Below is a small trained network, with its code and all its weights. Each question gives an input and a class and asks what happens when units are switched off, that is, made to give their printed mean instead of their output.

import numpy as np


def w(rows, s, z=0):
    codes = np.array(rows[::2]) - 128.0
    scale = np.full(codes.shape[1], s)
    scale[-1] = z or s
    return codes * scale


def f(y):
    return y / 2 * (1 + np.tanh(0.7978845608 * (y + 0.044715 * y**3)))


def log_softmax(a):
    a = a - a.max(-1, keepdims=True)
    return a - np.log(np.exp(a).sum(-1, keepdims=True))


def net(x, mask):
    res = np.array(x, float).reshape(1, 2) / 4 @ E
    y = f(res @ A[0][:, :-1].T + A[0][:, -1])
    res = res + np.where(mask, y, B[0][:, -1]) @ B[0][:, :-1]
    return log_softmax(res[-1] @ U[:, :-1].T + U[:, -1])


A, B = {}, {}
E = w([
[177,169,65,186,99,149,148,108,36,60,10],'x0',
[203,69,49,103,136,155,63,78,238,155,212],'x1',
],0.013)
A[0] = w([
[90,113,137,137,159,139,127,84,68,110,113,74],'N0',
[71,122,138,147,150,131,107,130,172,163,208,118],'N1',
[90,104,143,97,106,112,120,168,165,79,125,74],'N2',
[111,125,119,128,140,96,111,105,115,133,125,144],'N3',
[176,142,73,157,147,121,120,89,176,159,155,169],'N4',
[254,130,60,162,113,135,103,97,101,105,35,82],'N5',
[182,89,99,114,150,132,122,134,186,105,127,84],'N6',
[195,74,53,128,127,129,82,138,155,121,194,137],'N7',
[117,131,185,142,138,108,101,145,173,193,179,52],'N8',
[81,115,170,117,145,76,134,170,87,110,87,114],'N9',
[229,134,85,118,109,113,101,100,169,117,129,88],'N10',
[168,176,88,156,142,147,149,124,61,108,100,222],'N11',
[65,154,136,149,111,106,143,160,93,112,118,80],'N12',
[101,102,148,148,110,113,113,156,184,116,106,255],'N13',
],0.0094,0.0097)
B[0] = w([
[106,136,116,102,134,144,121,163,70,160,142,154],'N0',
[139,139,101,107,130,80,119,237,126,77,136,199],'N1',
[126,105,88,118,154,183,124,153,96,123,148,131],'N2',
[143,97,113,149,117,158,93,117,157,150,126,134],'N3',
[123,176,158,130,143,123,124,120,124,120,82,209],'N4',
[79,87,113,95,135,97,116,252,136,113,201,235],'N5',
[84,126,143,165,146,177,158,116,78,124,140,176],'N6',
[132,133,150,168,107,134,125,134,113,156,59,234],'N7',
[108,77,107,131,113,174,173,198,94,116,194,178],'N8',
[147,152,128,179,128,189,86,183,112,134,81,201],'N9',
[127,189,174,134,127,178,144,169,61,129,100,190],'N10',
[164,133,163,96,143,88,106,141,207,149,133,250],'N11',
[108,151,141,150,123,173,150,188,81,124,116,184],'N12',
[172,175,154,77,147,55,50,137,186,148,63,195],'N13',
],0.013,0.016)
U = w([
[135,194,199,217,107,195,121,164,66,149,64,104],'0',
[116,77,133,69,121,69,111,220,150,78,211,83],'1',
[218,162,180,83,127,2,54,78,233,155,66,254],'2',
[178,43,141,143,74,135,107,31,111,93,184,93],'3',
[124,122,89,170,77,152,214,86,126,120,189,85],'4',
[112,57,75,163,96,129,180,19,151,159,127,86],'5',
],0.0077,0.0068)

Each question gives the input, the list of numbers given to net, and the class t.
The units are the neurons (one row each of A and B). Each row of codes is followed by its name. A weight is (code - 128) times the scale printed after its matrix; where a second scale follows, it is the last column's (A, B and U).
mask holds one flag per neuron, in row order. A switched-off neuron (its flag False) gives its mean, the last column of its row in B, instead of its output. The means were averaged over made-up inputs and are rounded, as every weight is.
A unit's drop is (log p(t) with every unit on - log p(t) with that unit switched off) / (log p(t) with every unit on - log p(t) with every unit switched off).
The circuit of an input: a set's keep is (log p(t) with only the set's units on - log p(t) with every unit switched off) / (log p(t) with every unit on - log p(t) with every unit switched off). Starting from the 12 units with the biggest drops (on a tie, the unit counted first), units are removed one at a time, each time the one whose removal leaves the highest keep (on an exact tie, the one counted first), for as long as the keep stays at least 0.8.
circuit, biggest first: the units of the circuit, biggest drop first
k most important neurons: the k neurons with the biggest drops, biggest first
drop of u: that unit's drop, to one decimal
input [-4,6], class 0: circuit, biggest first -> (N7)
input [7,-6], class 1: 2 most important neurons -> (N5 N11)
input [2,-3], class 2: circuit, biggest first -> (N10 N11 N8)
input [-3,-1], class 2: 4 most important neurons -> (N5 N13 N12 N6)
input [0,4], class 0: 2 most important neurons -> (N11 N10)
input [4,-1], class 1: circuit, biggest first -> (N5 N7)
input [6,-5], class 1: 3 most important neurons -> (N5 N11 N7)
input [3,0], class 2: 2 most important neurons -> (N8 N1)
input [4,2], class 1: 3 most important neurons -> (N5 N13 N7)
input [-2,-1], class 2: drop of N5 -> 0.5
input [8,-3], class 1: drop of N5 -> 0.2
input [-2,3], class 2: drop of N12 -> 0.5
